Below is a small trained network, with its code and all its weights. Each question gives an input and a class and asks what happens when units are switched off, that is, made to give their printed mean instead of their output.

import numpy as np


def w(rows, s, z=0):
    codes = np.array(rows[::2]) - 128.0
    scale = np.full(codes.shape[1], s)
    scale[-1] = z or s
    return codes * scale


def norm(h):
    return h / np.sqrt((h * h).mean(-1, keepdims=True) + 1e-5)


def f(y):
    return np.maximum(y, 0)


def log_softmax(a):
    a = a - a.max(-1, keepdims=True)
    return a - np.log(np.exp(a).sum(-1, keepdims=True))


def net(x, mask):
    res = np.array(x, float).reshape(1, 8) / 4 @ E
    u = 0
    for l in range(4):
        y = f(norm(res) @ A[l][:, :-1].T + A[l][:, -1])
        res = res + np.where(mask[u : u + 6], y, B[l][:, -1]) @ B[l][:, :-1]
        u += 6
    return log_softmax(norm(res)[-1] @ U[:, :-1].T + U[:, -1])


A, B = {}, {}
E = w([
[123,122,131,119,125,123],'x0',
[123,39,10,198,196,103],'x1',
[100,118,126,103,123,115],'x2',
[81,202,191,209,134,13],'x3',
[135,126,129,134,129,133],'x4',
[130,130,127,131,131,131],'x5',
[132,129,130,129,128,129],'x6',
[172,167,119,40,255,93],'x7',
],0.0087)
A[0] = w([
[8,199,150,181,183,99,127],'L0N0',
[135,159,154,105,156,151,77],'L0N1',
[80,101,72,141,162,108,116],'L0N2',
[173,93,52,115,121,155,170],'L0N3',
[139,147,216,98,95,156,2],'L0N4',
[49,100,102,59,123,151,95],'L0N5',
],0.011,0.0084)
B[0] = w([
[234,69,185,124,110,146,254],'L0N0',
[55,139,111,161,139,138,150],'L0N1',
[149,254,79,53,21,118,192],'L0N2',
[178,182,224,160,119,140,229],'L0N3',
[34,246,79,90,84,124,162],'L0N4',
[234,94,195,143,111,110,153],'L0N5',
],0.0074,0.0071)
A[1] = w([
[121,168,135,68,210,124,2],'L1N0',
[104,110,131,133,80,130,194],'L1N1',
[153,30,73,142,151,137,130],'L1N2',
[147,69,3,187,164,106,99],'L1N3',
[93,127,118,125,92,144,86],'L1N4',
[161,122,157,80,94,88,210],'L1N5',
],0.011,0.0035)
B[1] = w([
[78,152,94,216,179,146,187],'L1N0',
[149,142,128,195,221,201,186],'L1N1',
[126,145,198,80,121,168,150],'L1N2',
[14,254,205,25,56,147,168],'L1N3',
[112,173,101,219,161,113,147],'L1N4',
[111,191,140,201,164,185,255],'L1N5',
],0.0089,0.0073)
A[2] = w([
[149,178,172,177,141,134,191],'L2N0',
[107,121,114,106,136,105,5],'L2N1',
[119,133,139,171,113,3,64],'L2N2',
[98,133,117,171,170,169,177],'L2N3',
[98,180,102,111,114,130,140],'L2N4',
[113,91,169,136,137,157,17],'L2N5',
],0.016,0.0021)
B[2] = w([
[121,40,57,37,100,106,250],'L2N0',
[85,116,132,123,131,95,128],'L2N1',
[204,137,189,96,133,244,150],'L2N2',
[157,95,112,135,109,88,176],'L2N3',
[83,135,106,111,61,94,162],'L2N4',
[157,114,130,139,145,82,140],'L2N5',
],0.011,0.018)
A[3] = w([
[108,52,98,77,116,99,121],'L3N0',
[101,136,107,108,246,132,71],'L3N1',
[77,109,135,202,93,190,140],'L3N2',
[79,92,134,213,104,130,92],'L3N3',
[101,175,122,72,218,101,99],'L3N4',
[107,146,153,141,172,173,4],'L3N5',
],0.013,0.0023)
B[3] = w([
[81,46,23,87,133,120,245],'L3N0',
[155,113,179,221,145,39,156],'L3N1',
[160,252,157,214,236,2,153],'L3N2',
[142,188,111,165,231,60,139],'L3N3',
[115,171,158,246,93,90,169],'L3N4',
[94,152,184,110,131,142,128],'L3N5',
],0.0082,0.011)
U = w([
[152,116,86,113,114,106,255],'0',
[46,240,150,82,73,134,147],'1',
[214,106,243,120,163,224,144],'2',
[133,154,99,246,188,41,77],'3',
[126,83,76,103,122,125,113],'4',
[130,84,75,100,116,116,87],'5',
[118,89,79,99,128,126,87],'6',
[123,87,82,110,118,126,62],'7',
],0.012,0.0059)

Each question gives the input, the list of numbers given to net, and the class t.
The units are the neurons (one row each of A and B). Each row of codes is followed by its name. A weight is (code - 128) times the scale printed after its matrix; where a second scale follows, it is the last column's (A, B and U).
mask holds one flag per neuron, layer by layer. A switched-off neuron (its flag False) gives its mean, the last column of its row in B, instead of its output. The means were averaged over made-up inputs and are rounded, as every weight is.
A unit's drop is (log p(t) with every unit on - log p(t) with that unit switched off) / (log p(t) with every unit on - log p(t) with every unit switched off).
The circuit of an input: a set's keep is (log p(t) with only the set's units on - log p(t) with every unit switched off) / (log p(t) with every unit on - log p(t) with every unit switched off). Starting from the 12 units with the biggest drops (on a tie, the unit counted first), units are removed one at a time, each time the one whose removal leaves the highest keep (on an exact tie, the one counted first), for as long as the keep stays at least 0.8.
units of the circuit, in order: the units of the circuit, biggest drop first
unit that matters most: the unit with the biggest drop
k most important neurons: the k neurons with the biggest drops, biggest first
top k neurons in layer l: the k neurons of layer l with the biggest drops, biggest first
input [1,8,-5,7,1,-4,-7,4], class 1: units of the circuit, in order => L1N3, L2N2
input [-6,4,0,-5,5,-6,-5,6], class 3: 2 most important neurons => L0N3, L2N0
input [7,4,5,-8,-8,6,-1,-7], class 2: unit that matters most => L2N0
input [8,7,4,-7,1,-6,6,8], class 3: 3 most important neurons => L2N0, L0N3, L0N0
input [6,2,-7,-7,2,3,2,-6], class 2: units of the circuit, in order => L2N0, L3N0
input [-6,6,5,6,-1,3,-2,4], class 1: units of the circuit, in order => L1N3, L0N3
input [-8,-6,-6,8,-3,1,-4,-2], class 2: units of the circuit, in order => L2N2, L0N0
input [5,-4,-1,-8,-5,1,1,-2], class 2: top 3 neurons in layer 2 => L2N0, L2N4, L2N3
input [6,0,-6,-7,5,5,2,0], class 2: 3 most important neurons => L2N0, L2N4, L1N0
input [-8,-4,-3,-4,4,7,-3,8], class 3: 3 most important neurons => L3N1, L3N4, L2N0
input [1,-2,4,2,0,8,-5,-8], class 3: units of the circuit, in order => L3N2, L3N3
input [-8,-2,-5,-7,1,5,6,-8], class 3: 3 most important neurons => L3N2, L2N0, L0N0
input [0,4,-5,-7,-1,7,3,2], class 2: 2 most important neurons => L2N0, L0N3
input [2,-2,2,8,-1,0,-5,4], class 2: unit that matters most => L2N2
input [-2,-5,7,-7,-4,0,0,-8], class 3: 2 most important neurons => L3N2, L2N0
input [-4,8,5,2,-5,7,5,1], class 1: 2 most important neurons => L1N3, L2N0
input [5,-2,6,6,-1,7,1,7], class 3: top 2 neurons in layer 1 => L1N0, L1N5
input [-5,0,-8,8,-2,1,5,-6], class 2: units of the circuit, in order => L2N2, L3N0
input [6,7,3,-2,2,2,5,-6], class 1: 2 most important neurons => L1N3, L0N0
input [-4,6,2,3,-5,3,0,8], class 3: 4 most important neurons => L3N4, L2N0, L3N1, L1N0
input [3,-1,4,8,-8,-7,1,-2], class 2: units of the circuit, in order => L2N2
input [4,6,-3,-1,-3,1,-6,8], class 3: top 2 neurons in layer 3 => L3N4, L3N1
input [-7,4,4,7,2,7,-6,-3], class 2: top 2 neurons in layer 2 => L2N2, L2N4
input [6,4,-6,-8,-2,2,6,3], class 2: 3 most important neurons => L2N0, L0N3, L3N0
input [6,-6,-5,1,-3,-2,6,-7], class 3: top 2 neurons in layer 3 => L3N2, L3N3
input [4,3,4,3,6,0,-5,8], class 3: top 2 neurons in layer 3 => L3N4, L3N1
